Here is a tiny trained network, its code and every weight. The questions are about switching its units off for an input and a class, where a switched-off unit gives its printed mean instead of its output.

import numpy as np


def w(rows, s, z=0):
    codes = np.array(rows[::2]) - 128.0
    scale = np.full(codes.shape[1], s)
    scale[-1] = z or s
    return codes * scale


def norm(h):
    return h / np.sqrt((h * h).mean(-1, keepdims=True) + 1e-5)


def f(y):
    return np.maximum(y, 0)


def log_softmax(a):
    a = a - a.max(-1, keepdims=True)
    return a - np.log(np.exp(a).sum(-1, keepdims=True))


def net(x, mask):
    res = np.array(x, float).reshape(1, 5) / 4 @ E
    u = 0
    for l in range(2):
        y = f(norm(res) @ A[l][:, :-1].T + A[l][:, -1])
        res = res + np.where(mask[u : u + 9], y, B[l][:, -1]) @ B[l][:, :-1]
        u += 9
    return log_softmax(norm(res)[-1] @ U[:, :-1].T + U[:, -1])


A, B = {}, {}
E = w([
[59,25,106,116,1,127],'x0',
[154,159,53,5,151,63],'x1',
[99,158,98,134,99,83],'x2',
[95,172,168,38,110,139],'x3',
[106,231,69,122,121,187],'x4',
],0.0076)
A[0] = w([
[107,78,134,182,88,105,99],'L0N0',
[158,52,128,105,146,90,47],'L0N1',
[158,94,105,194,124,103,6],'L0N2',
[131,140,192,170,138,135,58],'L0N3',
[137,168,100,141,157,153,102],'L0N4',
[66,98,124,75,97,134,2],'L0N5',
[105,107,110,129,92,114,124],'L0N6',
[122,80,152,128,99,129,119],'L0N7',
[116,8,77,162,85,146,70],'L0N8',
],0.013,0.003)
B[0] = w([
[129,145,142,198,73,13,223],'L0N0',
[165,89,110,140,139,78,209],'L0N1',
[102,149,134,50,77,148,183],'L0N2',
[55,167,206,121,107,120,198],'L0N3',
[139,167,48,129,212,137,193],'L0N4',
[166,122,137,105,103,195,186],'L0N5',
[160,161,153,143,86,134,182],'L0N6',
[87,145,47,154,109,137,196],'L0N7',
[106,51,128,220,37,122,255],'L0N8',
],0.011,0.0063)
A[1] = w([
[110,94,126,10,58,203,9],'L1N0',
[154,119,124,66,71,189,31],'L1N1',
[87,150,211,131,160,159,74],'L1N2',
[147,150,50,130,162,158,3],'L1N3',
[127,137,183,135,52,131,119],'L1N4',
[176,57,140,103,164,44,12],'L1N5',
[175,108,83,96,86,40,145],'L1N6',
[132,138,190,170,179,221,13],'L1N7',
[136,157,159,45,144,133,144],'L1N8',
],0.011,0.004)
B[1] = w([
[101,107,114,20,76,172,179],'L1N0',
[83,126,168,55,116,136,160],'L1N1',
[95,91,123,178,246,202,184],'L1N2',
[146,168,76,70,93,63,177],'L1N3',
[190,161,127,45,125,68,228],'L1N4',
[156,2,108,102,220,68,186],'L1N5',
[123,89,180,158,195,194,253],'L1N6',
[129,81,150,131,117,241,175],'L1N7',
[124,70,81,183,76,136,202],'L1N8',
],0.0084,0.0063)
U = w([
[89,135,175,185,214,223,149],'0',
[168,22,122,114,223,79,124],'1',
[66,182,207,173,154,60,23],'2',
[100,99,108,7,65,168,118],'3',
[151,213,43,98,200,124,214],'4',
[164,177,145,137,97,116,2],'5',
[118,48,153,212,37,87,214],'6',
],0.017,0.0052)

Each question gives the input, the list of numbers given to net, and the class t.
The units are the neurons (one row each of A and B). Each row of codes is followed by its name. A weight is (code - 128) times the scale printed after its matrix; where a second scale follows, it is the last column's (A, B and U).
mask holds one flag per neuron, layer by layer. A switched-off neuron (its flag False) gives its mean, the last column of its row in B, instead of its output. The means were averaged over made-up inputs and are rounded, as every weight is.
A unit's drop is (log p(t) with every unit on - log p(t) with that unit switched off) / (log p(t) with every unit on - log p(t) with every unit switched off).
The circuit of an input: a set's keep is (log p(t) with only the set's units on - log p(t) with every unit switched off) / (log p(t) with every unit on - log p(t) with every unit switched off). Starting from the 12 units with the biggest drops (on a tie, the unit counted first), units are removed one at a time, each time the one whose removal leaves the highest keep (on an exact tie, the one counted first), for as long as the keep stays at least 0.8.
circuit, biggest first: the units of the circuit, biggest drop first
unit that matters most: the unit with the biggest drop
k most important neurons: the k neurons with the biggest drops, biggest first
k most important neurons of layer l: the k neurons of layer l with the biggest drops, biggest first
drop of u: that unit's drop, to one decimal
input [-3,-1,-3,-8,1], class 0: unit that matters most	L0N1
input [-6,-1,2,1,-5], class 0: 2 most important neurons of layer 0	(L0N3, L0N0)
input [1,3,1,-6,3], class 4: circuit, biggest first	(L0N4, L0N0)
input [3,5,6,-8,6], class 4: 2 most important neurons of layer 1	(L1N8, L1N3)
input [2,-5,-2,4,4], class 0: 4 most important neurons	(L1N2, L0N2, L0N8, L0N3)
input [-6,-7,6,-5,8], class 4: 4 most important neurons	(L0N4, L0N8, L1N6, L1N3)
input [-8,-7,-3,-1,-8], class 0: 2 most important neurons of layer 1	(L1N2, L1N7)
input [-3,-6,1,-1,-4], class 2: 2 most important neurons	(L0N3, L0N8)
input [-6,-6,7,-3,7], class 4: 4 most important neurons	(L0N4, L0N8, L1N6, L1N3)
input [3,4,-3,-7,7], class 4: 2 most important neurons	(L0N4, L0N0)
input [-4,2,-5,-2,-1], class 4: drop of L0N4	0.5
input [-2,-4,6,4,7], class 4: drop of L0N4	0.3
